Each row has a hidden value. The values are split into ranges, and the group after each row names the range that its value falls in. Each part has its own value, ranges and names.
[ 129   88    1 -206 -117  -91  232 -138 -396 -153  272  231  -96   74
  110   44 -143  176  250  218  -52   -6   61  142  -81    9 -299  -10
  -33   86   40  101    8  152  -63 -220  -83    3   43] : BC
[ 111 -208 -116 -141 -119 -224  296   69  -51 -337   36   87   -1  -18
  128  249  -73  200   15  181  121   91  -38   63 -152 -281 -218  142
  172  -35  123  -50 -248   30  -19 -184  -71 -108   18] : TD
[ 271   52  212   -8  -74    7  193    7 -403  167  300  120 -146  100
 -101   41   96  -53  334   91 -176 -100   71   80  -40   43 -186  127
 -116   40  -55   91  -12  228  -30 -191 -251  114  -23] : CD
[-117  -10 -137 -173 -253 -306  234   76 -288  -96  237  191  -75 -100
  183  262  -89  242 -170   81 -144  198   30  -18 -209 -390    4   83
   -1   -3  129  -13 -109  245   92 -209  -73 -164 -171] : RR
[-218  130  152  118  294   44 -350  141 -146  279 -151 -259  262  -22
    3 -346   15  -35 -139 -117   81  -56  223 -148  216  152   79 -157
  -14    3  -78  -81  109 -247  -97  194  161  -12  -11] : RR
[ 194   33  278  -44  179    9   66   55 -404   40  255   56    5  155
  101  -68  -14    6  209  120  -15  -99  195  124  184  196 -494 -207
   36  -63 -163  134   98 -101 -102 -182 -160  -98   98] : DH
[-265 -104 -309 -136  131 -318  141    5  233 -420  -84 -125  139 -258
  261  188  -78  210 -253  219  147  199  -31   17 -154 -287 -221 -102
  230  -23  146 -119 -149 -245  104  158   27 -238  -30] : CD
[  72  -76  -27  211  -45 -225  182   55  -44   49  229   56 -128 -186
   45  260  117 -149  127  256 -126   90   85  152 -155 -112 -144  -11
   37  -55   39   95 -102   77  -21 -193 -276 -161   27] : HF
[ 362  -59  292  -97  104  214 -103   43 -103   12   50   17  -25   18
  -86 -253  -83  102  170   95  365 -270   87  164  -66  265 -277    8
   21   84 -192  -85   93 -203 -193  -74   34  359  -82] : BC
[  23   16  223 -170  299  -97   57  121 -337  -42  256  -30   79  117
  235  -77  -39  159  -73   66  -31   -5  164   -5  212   76 -594 -314
   84  -74 -172   75  139 -239   -7  -35  -91 -227   12] : TD
[  22  -14  119  -95  185  122  -96   64  -57  -14 -184 -198  176   -2
  -42 -309   -2  142   11  -24  322 -156  104  -54   15   71  -17   33
   37   88  -63 -180   40 -248 -150  135  186  261  -22] : TD
[  87 -103   36  121   32 -173   -1  118    4   28   85  -24    8 -110
   54   19  -13   12  -29  173   56   52   69   18  -82  -14 -156  -11
   53    4   25   15  -73  -78 -128 -127  -53 -105   33] : RR
[  78 -242 -135 -207 -151 -219  319   62  -58 -429  -97   45  109   48
  112  282  -86  226   26  152  216   98  -41   36 -108 -340 -129  230
  240  -76  162 -115 -379   51    9 -178  -41 -122   65] : TD
[ -67   77   24   27  126   55 -254  -24   52   31 -270 -231  262  -85
 -106 -304  -64   29   35   55  297  -76   92  -43  -22  159  163   77
    2  105   53 -144  -56 -159 -139  144  196  177   57] : Lj
[ -86   95 -146 -281   69   82  -10  -23  -77 -238 -105  -30   62  -78
   33 -211 -146  361 -110  -64  223  -47  -46    1 -165 -124  -44   41
  -42  171   49 -136  156 -128   -8  172  300  299 -195] : BC
[  25 -117 -120   94 -113 -127    9  150   55  -66 -244 -126  168  -31
 -144   73   16   38  -23  -28  104   99  -72 -110 -120 -246  250  369
   30    4  217  -96 -302  131  -29  -50   78    9   26] : Lj
[ -70  386 -130 -324 -183    8  158 -238 -647 -181   81  156  131  225
  -42  -85 -186  258  305   -8 -138   80   20   36  -11  -63   52  166
 -233  140  206  157   42  429   50 -169  134   66  105] : Lj
[ 120  123   96  220  102  102 -270 -145   20  196  -44  -54   25 -128
 -123 -326  -73 -163  313  248  172 -184  143  136  -51  431  -10  -47
  -61  171  -13    4   56 -137 -280   35   44  227  118] : RR
[-262  142  -20   -1  118 -172   24   35 -315   99 -144 -263  349  163
  -11 -175   81   54   12  -58 -135  146  117 -319  215 -110  159  105
  -62   41  166   -2 -131   85  -42   78  120 -201  231] : RR
[ 170 -153  -77   31 -202 -237  108    0  188  -72   81   30  -84 -265
  -34  114  -43   78   24  318  137   58  -61   50 -402 -101   20  240
   19  122  139  -98 -227   81 -101 -140  -95   85  -57] : Lj
[  32  -36  -49 -115  -55 -119  189   93 -295 -186   22   46   94  113
   77   65  -57  206   20   15   47  101   44  -10    3 -222 -112   92
   35  -22   99   44  -82   89  -56 -210   69 -102   79] : NC
[  36 -225 -210  188  -48  -92   58  259  317 -107 -138  -88  -68 -314
 -104  245  124    7 -192  -39  134   85 -129   67 -339 -410  146  253
   72  -39  109 -128 -132  -32   73   31    6  121 -248] : HF
[ 297 -157  239   81  165   74 -167  222   62   57  156   32 -116 -174
   51 -139  -70   74 -105  108  309 -154  110  197 -127  167 -381 -182
   69    0 -224  -24  193 -340 -199 -131   10  161 -173] : NC
[ 291  -87  223  100  160  218 -209  299  -92   79  -68  -56   43   48
 -143 -198  -16   61  -39 -175  267 -148   43   80   24   69 -152   46
  -15  -32 -142    0  142 -174 -144 -105  147  226 -118] : RR
[ 255 -246   17   76  -65 -164   38  142  161 -125   71   60  -64 -163
   29  151  -76   55  -36  234  211   26  -24  132 -225  -61 -220   93
  139  -20   26  -38 -180  -83 -108 -201  -94  -32  -46] : RR
[  -7 -137  -15  -24  -24 -257  144  109  -37  -99   26  -86  113  -89
  110   38    6  155  -99  183  141  129   88  -70 -117 -180  -58   57
   84    9   85  -57 -151  -46 -127 -165   13 -137   90] : RR
[ 268   90  324 -234   42  168   35   53 -535   65  263  174  -67  232
  -23  -45  -72   94  206  -67  -31 -197   94  131  124  129 -377  -17
  -36  -36 -197   44   91   76   60 -119 -155  144 -161] : DH
[ 258 -231   27  236   43 -185  -92  173  348   25   93  -35 -105 -282
  -28   76  -18  -51  -93  250  118   24  -69   80 -267   40 -244   57
   77   30   16  -21 -113 -163 -114  -68 -124  -22  -90] : Lj
[  -6   26 -129 -219 -144 -151  343   32 -464 -261  105  164   22  190
  106  216  -67  227  107  -22 -151  127   -9    6   19 -336 -152  141
   14  -40  156   87 -123  262   77 -207  -30 -148   34] : TD
[ 347   19  221  274  163  326 -465  175   68  212 -142  -49    8  -54
 -293 -277  -76 -157  135 -107  260 -258   12  199  -16  354  -61   68
  -69   22 -124   15  131 -165 -154   10   95  355 -136] : Lj
[  13 -143 -299  -50 -130 -273  280  -62   64 -371  -85   47   33  -36
   70  260  -82  108  124  231    9  140 -125   18 -152 -262 -111  230
  153   30  279  -32 -353   98    4  -45  -53 -145  114] : TD
[ -51  -56 -301    9  -94 -125  187   71 -110 -263 -268  -44  161  141
  -75  126  -19  122   84  -96  -49  151 -141 -127    3 -368  131  360
   35   16  319    2 -278  197    9  -15  155  -77  126] : BC
[ 188  -95  -80  -91 -139 -103   36  -45   70 -250  -95   36   86  -23
  -87  121 -157   91  128  193  200   25 -113   87 -181  -40  -64  287
   94   36  159  -70 -322  101    5  -89  -36   36   22] : Lj
[-142   42 -172  -63  -57 -205  261  -85 -210 -162  -67  -66  149   52
   33  120   45   48  183  124  -91  122   34  -70    1 -220   51  168
   40   20  216  -11 -245  166   23  -16  -49 -136  175] : CD
[ 130  191   37 -160  -35  267  -60 -131 -328  -26 -218  -31  159  230
 -271 -304  -86  114  355 -113  160 -181  -23  -18   34  111  166  323
 -141  179   87  -63  -34  163  -83   64  222  412   46] : NC
[ 148  -40  197  426  215  -66 -216  138  -62  295    5 -114   94   58
  -71 -100   63 -320  201  123  -87  -38  153   -2  237  291 -199  -79
   46  -70  -24  142  -96 -119 -206  -77 -139 -222  238] : RR
[ 138  -62   89  126  186  134 -275  111  172   96  -50  -34  -81 -193
  -49 -173  -66  -37  -27   26  201 -209   19  125  -91  189 -177  -69
   58   61 -119 -120  101 -310  -94  185   34  263 -234] : TD
[  95   59  166   13   50  175   -7  135 -347  127  -58  -59   76  120
 -151 -107  100  -12  166 -172   60 -132  116   25   80  -40   71  134
  -64  -27  -60  -25   33   66  -34  -52   21  212  -53] : CD
[ 312 -172  181  208  -85  -44  -64  159   94  174   59  -29  -70 -190
 -133  -47   48  -64   77  186  220  -85   73   87 -255   75   31  169
  -12   50  -31  -63  -95  -22 -230 -223  -83  184  -39] : Lj
[ 113   -5  -16  213  202   38 -106  -12   46  -74 -131  -77   98   17
  -80   10  -14 -203  273  122   65  -67   20  163  121  182 -239  -14
  113  -55   39   76 -119 -134  -47   59  -83  -60  154] : CD
[ 109  -45 -181  -59 -262  -95  130  -53   10 -196 -142   15   59  -86
 -140   52  -75  149  143  137  189   54  -92   25 -315 -192  238  404
  -34  132  247  -91 -252  227  -84 -140   94  193   28] : Lj
[ -36  186  -88 -206   56   67    3 -122 -200 -201 -278 -206  343  162
 -165 -298  -76  228  178  -31  197   18  -36 -127   10   -1  128  264
 -113  172  192  -39  -66   83  -72   75  301  186  192] : Lj
[ -46   54  147 -114   69 -296  123  -45 -298  127  434   91  -82  -40
  253   33  -43   65   -2  290 -247   50  159  -42   29   84 -425 -236
   24   39  -76   45    4  -30    1  -40 -265 -263  -25] : BC
[ -91   92  -41 -367 -271 -255  539  -85 -573 -140  266   95   32  104
   83  258   90  246  140  111 -184  170   80  -62 -135 -426   52  229
  -72   17  130   -7 -184  439  152 -245 -178  -85   14] : HF

New part:
[  -8  -69 -326   28  -72   35  -23   93  -66  -94   78   65   91   35
   69  -87   11  -32   59 -143 -195    6  102   31  -53   29   36   -5
  124  -71  -94  -80 -184  255 -285  131  -63   10    5] : <89>
[ 165  115 -362    5  -60   45  -87  168 -149  -63   33   67   63   67
 -101 -126  -20   -4  158  -93 -278   62   99   57  -13  -23   12  -14
   49  -68  -19  -12 -162   88 -242  -26   -5  121    3] : <80>
[-329  -26  105   81  134 -158  143 -163  -37  -38  -19   51   74   -1
  -68   35  -42 -150  -44  -81  190 -152  -27  -68   27 -112   47  -41
    8   27 -111   77   11  -34    8  -58 -207  -81 -213] : <87>
[-234 -360 -150   52    9  136  302  117  130  -39  -75  115   71  -49
  285   12  -64 -145 -115   59   48  -10   98  186   43  156    8  -37
  116  -42  -90  -71 -182  -32  131   81   -1   48  -56] : <80>
[  12  135 -351    7  -60  129  -91  147 -133  -54    7   72  -60   33
   -1  -81  -30   83  -59 -157 -221  143  203    7  -64  -99  107   56
   38  -23  -17  -22  -85  121 -371   55 -167  105  -19] : <91>
[  96   76 -442  -25   22  -24  -49   84 -115  -57   80   54  149   49
  -36 -137    1 -114  134 -147 -250    1  160   56  -29  -43  -18  107
   75  -10  -64  -54 -160  138 -289  -47   40   18  -21] : <89>
[  58  258 -130  186    1   17 -110  129  170 -383   43  -51 -257  193
 -215  -76  -63  -59  454   17  -38  -59    2  310   -7  156 -113  155
   28 -121   58  195  167  131  190 -133  172  109  126] : <87>
[ 136  112  -83   78  195  -31    4   75 -116  -57 -204   23 -129  -26
 -162   14   15   54  230    2  -97  -21   22  111   50  -12 -108   12
   21  -76   14  -69   58 -186  184 -345   93   64  -11] : <87>
[ -65  -27  -80  -26   11   -2  192  -31  137   80   -8   54  120  -10
  207  -16  -44 -167  -81   80  -17  -94   12  188  -41  216  -86   59
    3  106 -101   22  -57  -60  105   16  -30  -50   14] : <80>
[ -80 -225 -208   20  143  -10  119   47  277  -58   80   61    5   44
  265  -11   56 -170   22   75  -56 -140  132  270   27  213  -16   80
   39   24  -68  -75  -64  -96  214 -149  182  -63   70] : <89>
[-201 -393  -98   47   -4  123  185  103  115  -90  -69   84   -9  -11
  259   82   -5  -41  -99   58   15  -15   61  118   51  155   73 -100
  112  -76  -64  -77 -165   46  148  129  -30   43  -16] : <93>
[  69  514  189   59 -214  150 -201   48   70 -123  -85  -35 -422   85
 -134   77  -99  348  -26   35  -43   98  -85   65 -176  136   68  -16
  -81   39   90  241  235  134  -42  185 -377  134  113] : <87>
[-223  -36  182  -11   70 -211  172 -233  -50  109  -25   53  210  -56
   10   51  -21 -147  -99  -32  143 -202 -125 -116  -15    5   -6 -107
   -1   95 -162   22  -61  -14   11   37 -245 -142 -182] : <89>
[  21  158 -207  -60  112  -24 -319  -19  253 -222  136  -91 -331  206
  123   62  125   27   38   -2 -147  -31  209  124  -39  137  140  272
  -88   98   40   50  229  127   49  -66   61  -57  231] : <91>
[-140  -23  147   44  -57   -5  144  -51 -114  -15 -198   20   23  -56
   13   56  -73  -43   -9    3  103   -7 -105  -48   -3   89  -53  -70
   39  -26 -108    5    0   93   62  155 -205   27  -58] : <89>
[-260  119  133  -11   38 -152  154 -206 -154   97  -93   21  171  -18
  -35   -6  -84 -242 -111  -58  167  -67  -50 -125   13  -65  -23   41
  -78  114 -158   99   57  -23  -63   52 -269  -57 -165] : <96>
[-331   35  142   18   -4 -114  214 -196  -25   66  -38   33  167  -13
   71   -4  -96 -260 -149  -31  204 -100  -56  -45  -15   25  -24   38
  -45  112 -174  113   36   26  -25  131 -266  -80 -141] : <96>
[  82  157 -293  -35  -70   83  -93  125 -146   24   11   86   -5   14
  -23  -78  -21   98  -64 -125 -244  108  152  -27  -66  -84  103  -12
   12    7  -19  -34 -125   61 -351   34 -180   96  -32] : <96>
[-175 -201  -85  121  138   44  120   54  152 -112  -38   62 -124    2
  165   47   34  -15   -5    9   18  -79   86  186   17   99   18   -4
   81  -64  -52  -65   -5  -56  170 -116   18  -27    3] : <87>
[ -31 -235  -81   -7  126  -22   -3   22   66  -55  -58   14  -68   45
  181   85  105  -43   15   65  -78  -59   59   73   79  145   50  -25
   12  -29  -58 -110  -19  -47  216  -84   75  -20   85] : <90>
[  47   58  -73   57  155    0  -47   64  -88   13 -130   42 -162   10
  -11   13   64   66   38  -11 -119   22   85   59   47  -21   17  -14
  -47  -42  -22  -83   75 -205   81 -273  -15   49   31] : <87>
[ 136  133  -34   27  179  -73  -82  -13 -151   74 -157    9 -118  -11
  -34   22   99   74   75  -22 -158  -18   25   21   21    2  -52    3
  -57  -11  -51 -115  109 -184   78 -297  -15  -17   62] : <87>
[  99   84 -414  -47  -32   87  -87  158  -68 -113   24   52   -1   43
  -29  -69  -31   25   68 -105 -238   86  191   50  -41  -29   61   86
   78  -12   14  -28 -146  153 -258   36  -16   99   -8] : <89>
[-206   -3  198    6    0 -166  156 -195 -128  130  -53   46  217   -3
  -20   31  -43 -179 -102    1  118 -134 -154 -115   27    1   -2 -139
  -61   70 -158   94  -44  -45   18   73 -273  -61 -156] : <93>
[  23  -10 -329   81  -13   52   35  160  -50 -162   39  108   43  -13
 -124  -80  -60   61  168 -143 -153  -24   92   85  -54  -62   12  -58
  185 -115   -6  -45 -238  159 -227  -14  -27   71 -122] : <91>
[ 194  120   43  -85   86  -78  -28  -40 -109  130 -156   29   -2  -37
  -79   98   34  115    9   76 -137  -62  -74  -25    3   53  -23 -113
  -53   70    3  -30  -37 -176  132 -152  -90   13  -26] : <93>
[ 100   82 -100   73  170   -2  -54   84  -92   29 -127   40 -160   21
  -11  -18   77   48   81    1 -160   21   86  106   55   -1  -21   -1
  -61  -53  -26  -92   91 -249  106 -336   39   54   66] : <87>
[ -41  247  167  -89 -238  177 -151   32  297 -246  -32  -43 -390   79
  -11  227 -131  343 -130  128   63   41  -51   34 -166  231  199  -22
    7  118  158  264   81  287   82  420 -347  116   53] : <90>
[ 110  182 -316   57  -76   15 -103   79 -188    1   56   48   62   54
  -17 -161   23   -8   90 -178 -284   50   85   36  -81  -13  -32   39
   36  -57 -109  -53  -68  170 -374   15 -103   21   60] : <91>
[ -39   61  -18  -30 -108  -76 -242 -106  370  169  437   26  -72  269
  467  -63  211  -45 -303   76 -254 -160   44  163 -112  334  218  -47
 -237  172 -160   83   96  -33  -95   79 -186 -173  323] : <90>
[ 199   89  -56   22  156  -84   40   61 -144   25 -193   35    8  -28
 -158  -21    6  -44  257   55 -113  -47  -30   89   83   39 -143  -37
  -15  -50  -18  -75  -10 -236  220 -333  135   75  -12] : <89>
[-110  216  221  155 -323  151 -255   75  326   57  303   71 -399  240
  320  -62   84  248 -311   64 -152   23  -22  162 -160  287  285 -219
 -230    8  -81  165  188   -8 -146  212 -427   45  309] : <91>
[ 119  129  -46   14  194  -63 -114  -20 -126   48 -148    2 -161   -7
  -23   58  112  126   34  -32 -161  -16   48    5    5  -14   -7   10
  -46    4  -29 -110  118 -157   61 -277  -46  -29   57] : <87>
[ -18   10 -278   63  -45   39   55  109  -31 -133   56  111   73  -29
 -105  -61  -77   71  101 -149 -119  -47   62   54  -91  -54   25  -70
  188  -74  -19  -18 -248  199 -266   62 -109   37 -150] : <91>
[ -42  -68 -189   12   59   16 -143  103  376 -329  175  -24 -232  238
   53   49   32  -79  175  120  -51 -100  129  255   60  195  133  101
  -22   -3   87  149   41   49  278  -62  194   62  128] : <93>
[-223 -105 -142  106   88   88  265   51  -27  -45 -167   61   27  -52
  123  -23  -85 -175  -31  -27   72   26  101  163   29   35  -96  112
   76  -34  -96  -20   -4  -49   69  -47  -28   34  -72] : <87>
[ 107  119   35   -2  122  -34  -76   15  -76   94 -122   55 -157  -30
  -34   58   67  178  -32   12 -128  -15   22  -12   -2  -12   53 -104
  -65   15   -6  -86   41 -226   59 -236 -114   22    1] : <91>
[-269   62  171  -32  -13 -154  183 -236  -56  114  -38   17  216   -3
   59   20  -78 -252 -158   -4  170 -121 -106  -85  -17   50  -26    7
  -65  147 -176  128   23   25  -12  151 -287  -99 -129] : <80>
[-321  -17  111   -2   45 -126  149 -199    7    8  -21   22  108  -11
   67   48  -53 -185 -141  -50  185 -120  -22  -78  -17    3   31   35
  -11  105 -141   72   23   73  -23  118 -245 -106 -140] : <96>
[ 149   95  -41   18  144  -64  -46    5 -125  151 -120   41  -62  -16
   44  -19  106   35   26    3 -188  -19   29   50   22   47  -53  -31
  -82    1  -83 -141   65 -242   66 -296   -6  -14   83] : <91>
[-262 -129   92  -55  114 -202  109 -231   57   37   41   25  159    6
  105   88   25 -177 -134  -12  128 -208  -39  -92    7   34   70  -32
   -5  123 -139   23  -45   27   51   53 -175 -166 -129] : <80>
[-232  -45  146  -55   68 -228  122 -271  -26   76    9   11  222    2
   41   81   -2 -194 -115  -16  132 -208 -116 -126   -6   32   18  -51
  -19  134 -157   71  -38   54   24   99 -234 -164 -145] : <90>
